In the rows, zero is written as 128.
Known rows:
[146 131 139 121 135 168 128 146 124 150 149 116 117 133 114 143  97 124
 137 113 136 151 150 107 126 104 117 165  91 155 124  92  75 179 135 125
 109 108 154  83 188 122 108 106 184 147 128 105 142 100 105 130]: rufe
[151 130 127 111 149 190 118 120 111 159 142 159 115 120 115 132 118  89
 132 133 136 155 152 138 135 102 106 167 107 117 125 119 108 168 116 124
 114 112 131 116 172 105  67 117 143 134 126  97 147  97  99 126]: divon
[121 137 121 115  88 142 146 137  80 164  99 141 138 110  72 147 157 119
  99 145 144 100 137 128 174 135 104 166 109 100 124 118 115 165 126 124
 135 114 119 120 150 176  89 125 114 129 114 153 137  85 112 144]: sizam
[140 155 142 126 134 151 123 141 119 179 143 117 110 112  90 143 135 124
 118 122 113 135 145  95 120 134 104 168  97 112 126 109 120 172 116 140
 113 126 142  99 123 150 101 108 118 123 110 126 147 104 109 134]: zuko
[126 150 142 117 117 134 140 163 105 174 152 102 105 111  89 158 137 140
  91 129 127 121 136 116 138 144 101 153 115 116 110 112 108 177 129 156
 108 132 125  98 129 150  94 105 119 110 108 130 135 107 106 133]: nusosor
[111  97 114 158 138 149 109 155 125 137 108 157 121 114 130 122 116 108
 156  88 130 123  84 133 127 110 129 123 102  46 100  96 146 127 138 113
 135 124 174 119 110 157  73 127 126 116 153 120 134 121 104 150]: vudri
[103  94 110 142 115 132 109 131 145 162  96 162 115 117 119 148 110 119
 142  87 131 126 103 128 131  67 126 114 115  35 106 102 138 116 154  97
 138 116 204 104 114 164  63 107 128 100 166 119 131 114 100 136]: stebraklon
[122  94 122 162 158 156 137 172 118  98 125 133 116  92 128 108 115 120
 139  91 102 118 116 112 119 123 121 131  77  95  96 105 141 145 116 144
 132 126 146 127 113 143  99 137 136  99 151 116 136 122 101 150]: flenal
[107  87  93 161 180 126 110  99 132 102 115 116 144 107 130  74 112 115
 128 105 109 132 125 112 159 120 129 121  93  90  79 110 117 110 175 124
 162 121 150 161 127 126 117 134 153 102 136 111 110 142  98 144]: kanaso
[114  96 114 162 158 143 128 153 123 105 116 150 115  87 115 119 115 123
 136  88 105 123 122 104 120 101 116 127  79  85  97 109 143 137 120 126
 140 121 156 123  98 159  93 131 125  94 152 122 140 126 105 140]: perel
[104  79  94 145 160 118 126  97 140 111  99 130 149 117 124  79 111 126
 119 107 119 128 134 103 168 104 121 115  96  97  89 112 107 105 182 117
 161 107 159 152 139 141 124 122 161  95 143 114 114 128  94 131]: pidradran
[114  91 111 163 141 153 127 157 120  92 104 137 117  92 115 119 108 125
 145  97 109 122 104 114 140 112 125 134  75  90  99 100 133 144 138 137
 138 123 165 126 121 148  88 135 145 109 159 118 130 132 100 146]: skonuka
[ 91 117 155 141 128 133 130  84 134 133 127 123 126 113 147  53 150 102
 162 123 159 126 115 111 119 159 122 134 180 120 141 113 128 131 181 110
 148 132  72 195 147 116 152 182 103 164 129 149  96  94 144 137]: latal
[ 83 133 134 128 117 112 166 104 130 122 130  90 122  88 136  68 167 133
 125 131 141 129 146 108 123 148 135 126 186 126 112 129 104 140 197 136
 144 142  75 192 151 117 157 163 117 153 139 167  88 108 140 143]: skunan
[108 152 177 123 124 132 155 137 143 153 129 141  65  76 125 134 136 137
 165 110 134 132 134  96  80 116  93 131 164 122 158 124 144 163 147 119
 103 142 107 135 136 117 105 151  96 133 165 160 122 105 139 114]: depi
[ 95 145 167 136 110 132 141 132 147 138 121 131  75  76 111 131 144 135
 157 124 139 141 137  93  79 105 124 128 165 113 156 116 126 168 153 101
 118 136 116 140 141 138 116 165 109 153 169 159 122 107 149 126]: bebove
[117 145 112 129 126 123 147 101 166 104 143  10  88  42 139  50 220 155
  88 114  67 157 206  70 128  50 154 122 177 119  75 175 118 156 213 171
 154 184  33 167 157  92 140 143 126 153 167 155  97  70 140 125]: drogil

Facts:
fiklurus mustun a; flidam mustun a; fugro mustun c; depi mustun c; drene mustun b; flenal mustun b
bripli mustun c; zagin mustun a; divon mustun a; bebrar mustun a; gridrubas mustun a; vudri mustun b
fleri mustun a; stugrupar mustun a; raklin mustun a; flusopli mustun b; mudranil mustun b; skuno mustun a
flusteki mustun c; klestu mustun c; flosiror mustun b; bebove mustun c; zuran mustun a; zuko mustun a
pafon mustun b; ribel mustun b; perel mustun b; zomes mustun b; stadol mustun c; bepi mustun c
plafli mustun c; vudraklo mustun a; bonem mustun a; kudrobrum mustun a; gibedra mustun b; fufam mustun b
sesir mustun a; fala mustun a; gridra mustun b; nipi mustun a; liklur mustun a; difuzos mustun c
segun mustun c; lobel mustun a; latal mustun c; fune mustun a; mitik mustun a; zaki mustun c
bidak mustun a; drobon mustun c; stilom mustun a; badim mustun c; pidradran mustun b; veguklar mustun a
ligubir mustun a; drogil mustun c; vuflu mustun c; noflik mustun a; britror mustun b; zoson mustun a
trogape mustun c; topo mustun b; flimir mustun a; skonuka mustun b; dosum mustun b; plofla mustun b
pafa mustun a; fimo mustun b; drolos mustun c; loskopun mustun a; tagrube mustun b; treklu mustun b
sizam mustun a; brugrogo mustun a; fludragras mustun b; noflen mustun c; vekem mustun c; gulom mustun b
laflu mustun a; ludru mustun b; tuzo mustun a; skupi mustun c; vepos mustun a; vutus mustun b
brurur mustun b; klofi mustun b; drevu mustun a; zisun mustun c; pliplaflu mustun c; rufe mustun a
lonis mustun b; nimal mustun b; skebor mustun c; tedral mustun b; nazan mustun c; fluza mustun a
skunan mustun c; lodepi mustun b; fotru mustun c; dristam mustun a; nusosor mustun a; gunam mustun c
flukupok mustun a; truplok mustun c; satradri mustun a; denan mustun c; gabrinu mustun a; depom mustun a
nipes mustun a; kanaso mustun b; stebraklon mustun b; paguk mustun a; guti mustun a; nufo mustun a
tipli mustun b; fiklurus flosur f; flidam flosur e; fugro flosur d; depi flosur f; drene flosur e
flenal flosur g; bripli flosur e; zagin flosur d; divon flosur d; bebrar flosur d; gridrubas flosur e
vudri flosur d; fleri flosur d; stugrupar flosur d; raklin flosur e; flusopli flosur f; mudranil flosur d
skuno flosur e; flusteki flosur f; klestu flosur d; flosiror flosur d; bebove flosur g; zuran flosur d
zuko flosur f; pafon flosur g; ribel flosur e; perel flosur g; zomes flosur e; stadol flosur d
bepi flosur d; plafli flosur e; vudraklo flosur d; bonem flosur d; kudrobrum flosur d; gibedra flosur d
fufam flosur d; sesir flosur f; fala flosur g; gridra flosur e; nipi flosur d; liklur flosur e
difuzos flosur d; segun flosur d; lobel flosur e; latal flosur e; fune flosur e; mitik flosur e
zaki flosur d; bidak flosur d; drobon flosur d; stilom flosur d; badim flosur g; pidradran flosur e
veguklar flosur e; ligubir flosur e; drogil flosur e; vuflu flosur f; noflik flosur d; britror flosur d
zoson flosur e; trogape flosur g; topo flosur d; flimir flosur d; skonuka flosur d; dosum flosur e
plofla flosur f; pafa flosur d; fimo flosur e; drolos flosur f; loskopun flosur g; tagrube flosur d
treklu flosur g; sizam flosur d; brugrogo flosur d; fludragras flosur f; noflen flosur d; vekem flosur d
gulom flosur d; laflu flosur d; ludru flosur g; tuzo flosur f; skupi flosur g; vepos flosur d
vutus flosur d; brurur flosur d; klofi flosur d; drevu flosur e; zisun flosur f; pliplaflu flosur f
rufe flosur g; lonis flosur d; nimal flosur d; skebor flosur d; tedral flosur f; nazan flosur d
fluza flosur d; skunan flosur e; lodepi flosur d; fotru flosur d; dristam flosur d; nusosor flosur f
gunam flosur f; flukupok flosur d; truplok flosur d; satradri flosur e; denan flosur d; gabrinu flosur d
depom flosur d; nipes flosur e; kanaso flosur e; stebraklon flosur d; paguk flosur d; guti flosur e
nufo flosur e; tipli flosur d; drene travos sesir; divon travos liklur; bebrar travos gibedra; stugrupar travos nusosor
skuno travos gabrinu; flusteki travos topo; flosiror travos nazan; bebove travos bebrar; zuran travos trogape; zuko travos noflik
ribel travos zuko; perel travos ludru; bepi travos zuran; bonem travos vutus; gibedra travos vudraklo; sesir travos skunan
gridra travos noflen; segun travos mudranil; mitik travos britror; zaki travos kudrobrum; bidak travos brurur; vuflu travos flusopli
noflik travos bebove; zoson travos vuflu; trogape travos fugro; topo travos flosiror; treklu travos bepi; laflu travos skebor
skupi travos ribel; vepos travos perel; vutus travos sizam; brurur travos lodepi; zisun travos zaki; rufe travos tipli
nazan travos drogil; lodepi travos drene; dristam travos bidak; gunam travos fimo; nipes travos bonem; guti travos treklu
nufo travos plofla; tipli travos tagrube; fiklurus tritre depom; fugro tritre paguk; depi tritre vekem; drene tritre ludru
zagin tritre bidak; bebrar tritre flusopli; gridrubas tritre drolos; vudri tritre sizam; stugrupar tritre nimal; raklin tritre vepos
flusopli tritre gabrinu; flusteki tritre zagin; klestu tritre lobel; bebove tritre lonis; zomes tritre skonuka; stadol tritre badim
plafli tritre ligubir; fala tritre noflen; nipi tritre truplok; liklur tritre zoson; lobel tritre fludragras; latal tritre brugrogo
zaki tritre flidam; stilom tritre kanaso; badim tritre denan; pidradran tritre liklur; veguklar tritre klestu; ligubir tritre pliplaflu
drogil tritre fleri; vuflu tritre trogape; zoson tritre zomes; trogape tritre flenal; topo tritre pidradran; flimir tritre plofla
skonuka tritre drobon; plofla tritre dristam; pafa tritre stugrupar; drolos tritre skunan; sizam tritre latal; brugrogo tritre fiklurus
fludragras tritre drogil; noflen tritre flimir; ludru tritre flusteki; skupi tritre satradri; vutus tritre vudri; brurur tritre fugro
klofi tritre pafa; drevu tritre gridrubas; lonis tritre plafli; nimal tritre veguklar; nazan tritre bebrar; fluza tritre fala
fotru tritre fufam; dristam tritre fotru; truplok tritre vutus; satradri tritre raklin; denan tritre stilom; kanaso tritre treklu
stebraklon tritre fluza; paguk tritre lodepi

Rows:
No name comes twice in this set of rows, the named rows included.
[142 130 145 128 122 187  96 146 134 150 165 108 123 145 136 136 106 113
 133  95 139 159 125 121 112 105 130 159 122 152 121  78  81 181 138 153
 118 123 150  81 177 104 112 103 180 154 124  81 133 104 105 133] | laflu
[ 97 170 137 100 197 160  92 132 125  99 188 168  85  56  56 156 125 130
  57 190 105 228 156 134  93 116  96 162 105 177 111 115  68 176 122 146
 131 104 153 120 108  96 113 119 124  89  97  70 122 215 101 108] | pafa
[125 166 172 126 170 145 155 118 145 147 110 152  66  61 107 111 132 105
 193 122 115 156 156  69  75 125 117 147 124 113 159 126 158 175 126  87
 103 131 110 160 126 120  97 179  97 159 160 173 140 126 140 122] | gunam
[140 127 121 105 133 164 152 131  95 166 127 171 118 111 102 125 150  93
 103 141 132 140 165 141 142 115  95 175 111 103 117 138 123 151 101 131
 134 109 124 130 146 136  78 107 107 123 112 111 145  86  96 122] | zuran
[146 133 136 132 160 181 126 140 103 143 135 133 144 137 100 117 106  79
 152 129 137 141 125 101 128 166 128 177  76 144 130  83 112 187 109 113
 124 111 143 121 160 140 112 135 159 171 108 128 142 114 106 157] | dristam
[100 156 181 142  91 131 128 132 151 156 137 115  68  91 127 136 133 161
 170 107 144 127 126  85  81 117 102 129 167 127 166 103 142 180 155 131
 107 148 104 118 129 122 120 166 109 135 171 152 120  91 154 113] | vuflu
[113 114 105  97 123 127 140  91  95 176 143 125 150 138 125 103 149 118
  76 139 150 126 153 158 184 128  93 151 153 112  94 133  83 121 168 146
 145 113 103 147 165 116 105  89 132 100  97  97 111  86  93 121] | liklur
[109 155 172 133 121 139 153 143 136 144 132 123  70  73 124 130 128 140
 177 118 135 132 136  94  88 142 100 132 152 123 153 124 134 179 149 121
  96 142  98 145 139 112  99 171 106 148 166 166 121 113 139 122] | drolos
[151 137 124 126 156 179 120 133 114 151 139 138 130 115 104 104 149  94
 131 126 115 150 153 100 119 124 119 174  85 129 120 108 125 172 102 124
 132 116 139 118 142 141 103 123 133 152 110 116 152  98 109 133] | vepos
[130 134 125 121 115 166 110 132 106 169 137 137 132 133  97 137 137  95
 126 122 146 127 121 128 133 139 123 167 113 101 117  97 114 165 121 119
 131 121 146 115 143 151  90 122 128 147 106 125 136  95 108 148] | flimir
[106 111 131 163 139 120 132 185 122 124 137 102 102  90 117 139 113 160
 128  84 103 103 101 108 118 140 114 119  99  86  87  91 127 147 135 166
 119 144 167 106  87 157 103 109 127  82 147 125 127 131  98 147] | flusopli
[118 143 173 139 116 142 169 145 128 147 137 116  81  79 143  99 143 132
 169 105 133 114 132  92  79 149  86 142 155 127 150 122 151 170 123 143
 118 142  87 146 123 125 122 161  91 142 156 159 126  83 140 120] | pliplaflu
[133  86 115 157 164 155 157 159  93 101 107 163 117  82 121 114 112 107
 145 104 102 114 129 133 141 130 100 134  72  84  96 130 155 141 103 137
 132 121 131 150 115 134  74 143 121  86 153 114 136 114  94 143] | treklu
[106 104 131 167 131 126 147 185 101 130 122 124 114 100 117 134 108 137
 145  86 119  91  88 115 135 176  97 123  83  79  99  86 143 147 127 150
 118 131 161 120  92 162  91 136 121  91 141 142 124 125  98 160] | plofla
[ 74 108 115 139 187 145 103 125 143  65 150 204  83  47  86 133 110 162
  84 149  98 195 130 121 100  66  69 124  92 160 106 118  98 140 126 158
 161 105 174 120  72 115 129 119 122  40 148  58 117 198  99  91] | klofi

Now the same objects, written a new way:
Known rows:
[162 135 149 138 167 131 110 129 155 149 104 179 130 160]: fotru
[147 137 194 190 149 146 160 126 149 173  87 146 119 141]: bidak
[142 135 148 146 170 135 131 121 131 162 100 161 127 157]: flosiror
[163 147 149 137 167 141 114 118 145 154 107 170 130 165]: denan
[158 144 149 146 168 135 123 106 146 161 114 169 124 160]: skonuka
[145 129 147 150 171 133 128 125 129 162  96 164 127 157]: fufam
[169 145 145 151 167 141 116 117 140 154 102 174 131 167]: fugro
[147 127 197 174 150 137 164 121 160 175  91 128 120 146]: laflu
[147 139 192 192 150 146 155 125 146 173  88 149 119 140]: noflik
[169 155 150 127 172 161 120 149 141 176 123 178 134 172]: latal
[147 150 200 183 159 134 153 142 149 184  88 153 123 139]: mitik
[160 162 201 174 157 135 148 130 180 180 106 159 120 143]: zoson
[152 131 150 145 176 139 128 137 120 153 102 150 138 160]: pliplaflu
[150 146 187 204 160 145 168 133 149 166  97 138 123 138]: nusosor
[161 147 156 128 175 140 116 125 141 149 123 156 133 159]: flusteki
[160 154 153 148 177 136  92 134 152 170 114 166 143 160]: bebove
[143 149 148 163 181 130 106 145 133 180 103 156 137 152]: perel

Rows:
No name comes twice in this set of rows, the named rows included.
[145 147 185 201 153 151 161 134 149 170  84 153 119 141] | kudrobrum
[151 140 146 148 175 134 125 141 132 169  90 176 144 162] | skunan
[154 163 154 148 166 122 121  67 133 158 110 152 130 161] | nimal
[166 140 147 141 162 159 121 115 127 171 128 175 122 164] | vutus
[156 134 145 149 170 136 119 132 115 157  85 158 132 164] | bepi
[151 143 150 140 179 129 120 144 127 170  89 175 142 162] | bripli
[144 131 147 146 170 130 133 120 133 164  98 153 128 160] | tipli
[153 131 193 195 148 144 153 119 137 174  88 151 119 141] | bonem
[159 164 151 142 174 128 120 110 146 162 104 180 145 166] | drogil
[159 134 151 144 182 107 127 133 134 180  90 139 128 165] | gridra
[149 140 152 137 181 138 120 147 116 152 100 145 134 159] | zisun
[164 151 191 181 146 172 156 125 161 179 116 154 111 150] | brugrogo

